Below is a small trained network, with its code and all its weights. Each question gives an input and a class and asks what happens when units are switched off, that is, made to give their printed mean instead of their output.

import numpy as np


def w(rows, s, z=0):
    codes = np.array(rows[::2]) - 128.0
    scale = np.full(codes.shape[1], s)
    scale[-1] = z or s
    return codes * scale


def f(y):
    return np.maximum(y, 0)


def log_softmax(a):
    a = a - a.max(-1, keepdims=True)
    return a - np.log(np.exp(a).sum(-1, keepdims=True))


def net(x, mask):
    res = np.array(x, float).reshape(1, 5) / 4 @ E
    y = f(res @ A[0][:, :-1].T + A[0][:, -1])
    res = res + np.where(mask, y, B[0][:, -1]) @ B[0][:, :-1]
    return log_softmax(res[-1] @ U[:, :-1].T + U[:, -1])


A, B = {}, {}
E = w([
[127,127,129,128,128,129,128],'x0',
[95,86,200,52,26,41,60],'x1',
[137,217,98,86,118,156,67],'x2',
[104,131,138,249,166,246,80],'x3',
[221,77,105,122,155,135,79],'x4',
],0.011)
A[0] = w([
[145,41,150,139,146,117,242,63],'neuron 1',
[170,174,89,143,171,145,209,31],'neuron 2',
[45,197,123,120,114,121,225,60],'neuron 3',
[171,146,106,60,126,86,202,2],'neuron 4',
[252,95,96,115,140,125,127,44],'neuron 5',
[174,253,108,78,136,142,110,76],'neuron 6',
],0.019,0.0055)
B[0] = w([
[71,132,19,145,82,91,190,226],'neuron 1',
[88,116,212,110,50,118,51,244],'neuron 2',
[251,133,139,67,228,127,124,252],'neuron 3',
[75,137,185,208,100,210,61,234],'neuron 4',
[226,159,151,59,231,124,145,205],'neuron 5',
[73,94,30,161,97,77,225,245],'neuron 6',
],0.014,0.016)
U = w([
[113,117,73,145,108,101,163,59],'0',
[186,135,142,105,167,133,129,41],'1',
[111,101,200,62,41,63,85,161],'2',
[112,145,133,231,151,252,115,254],'3',
],0.012,0.0038)

Each question gives the input, the list of numbers given to net, and the class t.
The units are the neurons (one row each of A and B). Each row of codes is followed by its name. A weight is (code - 128) times the scale printed after its matrix; where a second scale follows, it is the last column's (A, B and U).
mask holds one flag per neuron, in row order. A switched-off neuron (its flag False) gives its mean, the last column of its row in B, instead of its output. The means were averaged over made-up inputs and are rounded, as every weight is.
A unit's drop is (log p(t) with every unit on - log p(t) with that unit switched off) / (log p(t) with every unit on - log p(t) with every unit switched off).
The circuit of an input: a set's keep is (log p(t) with only the set's units on - log p(t) with every unit switched off) / (log p(t) with every unit on - log p(t) with every unit switched off). Starting from all 6 units, units are removed one at a time, each time the one whose removal leaves the highest keep (on an exact tie, the one counted first), for as long as the keep stays at least 0.8.
units of the circuit, in order: the units of the circuit, biggest drop first
most important unit: the unit with the biggest drop
top k neurons: the k neurons with the biggest drops, biggest first
drop of u: that unit's drop, to one decimal
input [-3,-2,-4,1,3], class 0: most important unit => neuron 3
input [-8,4,-6,7,-7], class 1: units of the circuit, in order => neuron 4; neuron 6; neuron 2
input [1,-8,3,2,-6], class 2: top 2 neurons => neuron 2; neuron 5
input [5,6,6,3,0], class 0: top 4 neurons => neuron 2; neuron 4; neuron 6; neuron 3
input [-2,1,-3,-1,-5], class 1: top 3 neurons => neuron 6; neuron 3; neuron 2
input [-6,-2,6,-7,6], class 3: top 3 neurons => neuron 4; neuron 3; neuron 1
input [-7,-6,-6,1,-7], class 1: top 2 neurons => neuron 3; neuron 6
input [4,-8,3,8,-8], class 1: top 2 neurons => neuron 3; neuron 4
input [8,2,5,-7,1], class 3: top 2 neurons => neuron 4; neuron 1
input [-2,5,-8,1,-3], class 0: top 2 neurons => neuron 1; neuron 2
input [-6,-7,-7,-3,-8], class 1: top 2 neurons => neuron 3; neuron 6
input [-2,3,8,-1,-7], class 0: top 2 neurons => neuron 6; neuron 5
input [-6,-4,6,-7,6], class 3: top 2 neurons => neuron 4; neuron 3
input [0,2,-3,-2,-2], class 0: most important unit => neuron 2
input [-3,-8,3,4,6], class 2: top 2 neurons => neuron 2; neuron 3
input [7,6,-7,1,6], class 0: top 3 neurons => neuron 2; neuron 1; neuron 3
input [5,-7,-2,5,6], class 2: drop of neuron 3 => 0.3
input [-1,-6,5,1,0], class 2: drop of neuron 5 => 0.0
input [-6,-3,3,3,5], class 1: drop of neuron 1 => 0.3
input [-8,1,2,-7,3], class 3: most important unit => neuron 4
